Below are the code and all the weights of a small trained network. Each question names an input and a class and asks about switching units off, where a switched-off unit gives its printed mean instead of its output.

import numpy as np


def w(rows, s, z=0):
    codes = np.array(rows[::2]) - 128.0
    scale = np.full(codes.shape[1], s)
    scale[-1] = z or s
    return codes * scale


def norm(h):
    return h / np.sqrt((h * h).mean(-1, keepdims=True) + 1e-5)


def f(y):
    return y / 2 * (1 + np.tanh(0.7978845608 * (y + 0.044715 * y**3)))


def log_softmax(a):
    a = a - a.max(-1, keepdims=True)
    return a - np.log(np.exp(a).sum(-1, keepdims=True))


def net(x, mask):
    res = np.array(x, float).reshape(1, 8) / 4 @ E
    u = 0
    for l in range(4):
        y = f(norm(res) @ A[l][:, :-1].T + A[l][:, -1])
        res = res + np.where(mask[u : u + 8], y, B[l][:, -1]) @ B[l][:, :-1]
        u += 8
    return log_softmax(norm(res)[-1] @ U[:, :-1].T + U[:, -1])


A, B = {}, {}
E = w([
[162,203,49,96,178,156,215,109,160],'x0',
[139,162,197,106,122,112,191,149,56],'x1',
[222,164,142,187,69,178,26,123,73],'x2',
[159,81,128,141,129,71,118,27,112],'x3',
[101,178,175,154,94,116,35,81,184],'x4',
[200,25,134,121,123,130,241,175,208],'x5',
[134,170,170,196,185,125,220,133,101],'x6',
[174,167,132,118,3,64,199,167,128],'x7',
],0.0057)
A[0] = w([
[164,28,54,77,95,115,118,183,114,85],'L0N0',
[158,92,108,91,242,148,124,63,124,17],'L0N1',
[175,134,110,152,255,134,98,37,189,68],'L0N2',
[1,74,88,133,84,106,56,127,168,5],'L0N3',
[129,85,149,154,178,137,121,111,169,121],'L0N4',
[92,88,169,194,103,172,101,170,115,141],'L0N5',
[38,146,154,146,139,121,143,166,91,73],'L0N6',
[118,83,103,155,212,125,151,53,183,33],'L0N7',
],0.0055,0.0027)
B[0] = w([
[214,72,144,153,193,203,98,127,151,250],'L0N0',
[87,164,97,253,60,35,170,197,162,177],'L0N1',
[95,239,148,234,94,72,154,84,200,235],'L0N2',
[3,87,154,100,69,178,77,134,112,197],'L0N3',
[174,39,25,162,102,112,61,99,87,177],'L0N4',
[168,174,185,148,150,60,72,145,50,210],'L0N5',
[101,198,221,86,191,13,178,166,103,155],'L0N6',
[127,106,48,203,164,156,119,181,109,191],'L0N7',
],0.0051,0.0016)
A[1] = w([
[122,198,123,128,122,164,91,142,92,161],'L1N0',
[96,134,83,151,168,103,56,145,200,150],'L1N1',
[210,94,93,145,107,157,175,167,179,132],'L1N2',
[96,176,85,64,140,124,254,110,130,52],'L1N3',
[202,150,129,193,103,138,124,53,30,69],'L1N4',
[40,148,81,128,242,166,201,150,93,162],'L1N5',
[74,98,119,151,136,96,108,90,89,3],'L1N6',
[72,177,115,173,144,173,64,130,145,47],'L1N7',
],0.0078,0.002)
B[1] = w([
[202,150,150,147,66,203,192,80,99,196],'L1N0',
[85,87,151,186,120,243,92,84,102,199],'L1N1',
[118,43,40,2,157,40,117,201,139,253],'L1N2',
[153,114,158,116,100,88,14,119,59,228],'L1N3',
[190,155,197,202,147,165,137,67,76,214],'L1N4',
[221,175,167,199,197,68,98,184,118,250],'L1N5',
[70,66,93,132,102,93,144,143,139,141],'L1N6',
[135,55,162,2,169,181,159,43,130,186],'L1N7',
],0.0075,0.0046)
A[2] = w([
[111,237,161,44,25,212,167,129,142,108],'L2N0',
[65,94,110,68,113,209,101,51,157,4],'L2N1',
[97,137,177,143,113,25,184,121,109,171],'L2N2',
[105,112,125,49,127,75,165,165,163,254],'L2N3',
[128,103,174,158,157,168,122,107,77,179],'L2N4',
[152,254,173,81,194,206,86,76,148,89],'L2N5',
[150,150,122,163,151,50,118,204,68,72],'L2N6',
[74,63,177,75,185,113,87,225,128,132],'L2N7',
],0.0068,0.002)
B[2] = w([
[135,244,82,136,143,160,156,36,123,203],'L2N0',
[124,52,27,118,74,133,81,214,100,199],'L2N1',
[102,173,199,92,63,162,131,154,190,200],'L2N2',
[137,213,117,89,105,181,150,115,136,228],'L2N3',
[167,157,114,207,26,161,131,130,141,218],'L2N4',
[254,96,165,168,76,97,195,81,22,237],'L2N5',
[131,180,205,99,175,116,81,189,182,239],'L2N6',
[163,145,138,171,80,103,140,104,110,254],'L2N7',
],0.0073,0.004)
A[3] = w([
[103,136,227,255,97,196,77,119,68,164],'L3N0',
[158,109,170,92,195,88,122,196,47,70],'L3N1',
[116,188,147,110,243,103,161,213,34,18],'L3N2',
[233,41,58,229,214,192,54,141,124,167],'L3N3',
[91,175,154,149,28,98,166,188,159,137],'L3N4',
[153,98,95,75,88,147,113,126,204,166],'L3N5',
[117,192,120,185,152,167,79,111,158,152],'L3N6',
[141,78,75,75,189,121,200,173,141,1],'L3N7',
],0.0064,0.0031)
B[3] = w([
[189,123,52,142,159,132,188,60,54,255],'L3N0',
[152,123,109,93,107,68,77,184,161,172],'L3N1',
[169,53,205,68,77,94,81,215,213,169],'L3N2',
[80,208,254,136,112,71,105,127,148,242],'L3N3',
[148,125,222,171,124,146,102,154,99,160],'L3N4',
[94,112,83,142,249,101,114,139,79,178],'L3N5',
[102,134,24,139,179,86,170,63,133,151],'L3N6',
[171,133,127,83,152,169,185,53,112,153],'L3N7',
],0.0071,0.0066)
U = w([
[105,204,38,77,92,175,135,111,123,64],'0',
[34,157,101,202,223,95,134,95,198,90],'1',
[192,178,222,94,152,47,112,218,136,201],'2',
[63,100,130,112,151,185,198,124,161,3],'3',
[14,17,83,135,100,167,42,89,101,166],'4',
[182,56,41,22,161,105,172,149,136,109],'5',
[176,174,165,204,101,158,131,8,14,182],'6',
[8,158,207,81,67,151,170,122,153,37],'7',
],0.012,0.0048)

Each question gives the input, the list of numbers given to net, and the class t.
The units are the neurons (one row each of A and B). Each row of codes is followed by its name. A weight is (code - 128) times the scale printed after its matrix; where a second scale follows, it is the last column's (A, B and U).
mask holds one flag per neuron, layer by layer. A switched-off neuron (its flag False) gives its mean, the last column of its row in B, instead of its output. The means were averaged over made-up inputs and are rounded, as every weight is.
A unit's drop is (log p(t) with every unit on - log p(t) with that unit switched off) / (log p(t) with every unit on - log p(t) with every unit switched off).
The circuit of an input: a set's keep is (log p(t) with only the set's units on - log p(t) with every unit switched off) / (log p(t) with every unit on - log p(t) with every unit switched off). Starting from the 12 units with the biggest drops (on a tie, the unit counted first), units are removed one at a time, each time the one whose removal leaves the highest keep (on an exact tie, the one counted first), for as long as the keep stays at least 0.8.
units of the circuit, in order: the units of the circuit, biggest drop first
most important unit: the unit with the biggest drop
k most important neurons: the k neurons with the biggest drops, biggest first
top k neurons in layer l: the k neurons of layer l with the biggest drops, biggest first
drop of u: that unit's drop, to one decimal
input [7,-6,-8,1,7,-3,6,-2], class 6: units of the circuit, in order => L2N5
input [8,5,6,-8,5,0,-6,8], class 0: units of the circuit, in order => L1N5; L3N3
input [-5,1,-4,2,-4,8,3,1], class 5: top 2 neurons in layer 3 => L3N3; L3N7
input [8,-4,-8,-8,5,-3,3,-6], class 6: 3 most important neurons => L1N1; L1N2; L2N5
input [-4,-3,2,1,1,-4,-6,3], class 4: 2 most important neurons => L0N3; L2N1
input [-5,-2,2,-4,3,3,-4,4], class 6: units of the circuit, in order => L1N2; L0N3; L3N0
input [-2,3,6,6,3,7,1,7], class 2: units of the circuit, in order => L1N2; L3N0
input [6,-1,-8,-1,-5,7,2,3], class 2: top 3 neurons in layer 1 => L1N5; L1N3; L1N7
input [5,7,8,-8,-5,8,-2,7], class 5: units of the circuit, in order => L1N2; L3N3
input [8,-3,4,3,-1,4,3,1], class 2: 3 most important neurons => L1N7; L1N3; L3N0
input [2,-2,3,-4,-3,-2,-6,3], class 0: 2 most important neurons => L2N0; L1N0
input [-1,1,-4,-2,4,5,-1,-1], class 5: 2 most important neurons => L1N2; L0N4
input [2,7,3,-5,-2,8,-6,-7], class 5: top 2 neurons in layer 1 => L1N2; L1N4
input [5,-6,-8,-2,0,-7,0,-7], class 6: most important unit => L1N5
input [-2,8,-3,-6,3,-2,-4,-6], class 6: 3 most important neurons => L1N2; L1N0; L2N7
input [2,7,-5,5,7,2,6,-8], class 1: top 3 neurons in layer 0 => L0N2; L0N1; L0N7
input [8,-7,3,0,-6,-2,-3,-1], class 2: top 3 neurons in layer 2 => L2N0; L2N3; L2N4
input [-5,1,-3,1,7,-4,2,-7], class 4: 3 most important neurons => L1N6; L2N1; L0N3
input [-1,-2,-4,-1,-4,0,4,-6], class 2: 2 most important neurons => L1N5; L3N2
input [4,4,-6,-6,7,-1,-8,4], class 0: units of the circuit, in order => L2N0
input [2,2,-1,-3,6,4,-8,6], class 5: 3 most important neurons => L1N2; L3N3; L0N0
input [4,8,-5,-4,-6,-8,-7,-7], class 2: drop of L0N3 => 0.0
input [5,-6,-4,3,4,-5,-8,6], class 4: drop of L2N1 => 0.1
input [6,5,-4,-7,2,-7,3,-4], class 2: drop of L1N5 => 3.6
input [3,-8,-6,7,7,-3,1,-5], class 4: drop of L2N1 => 0.2
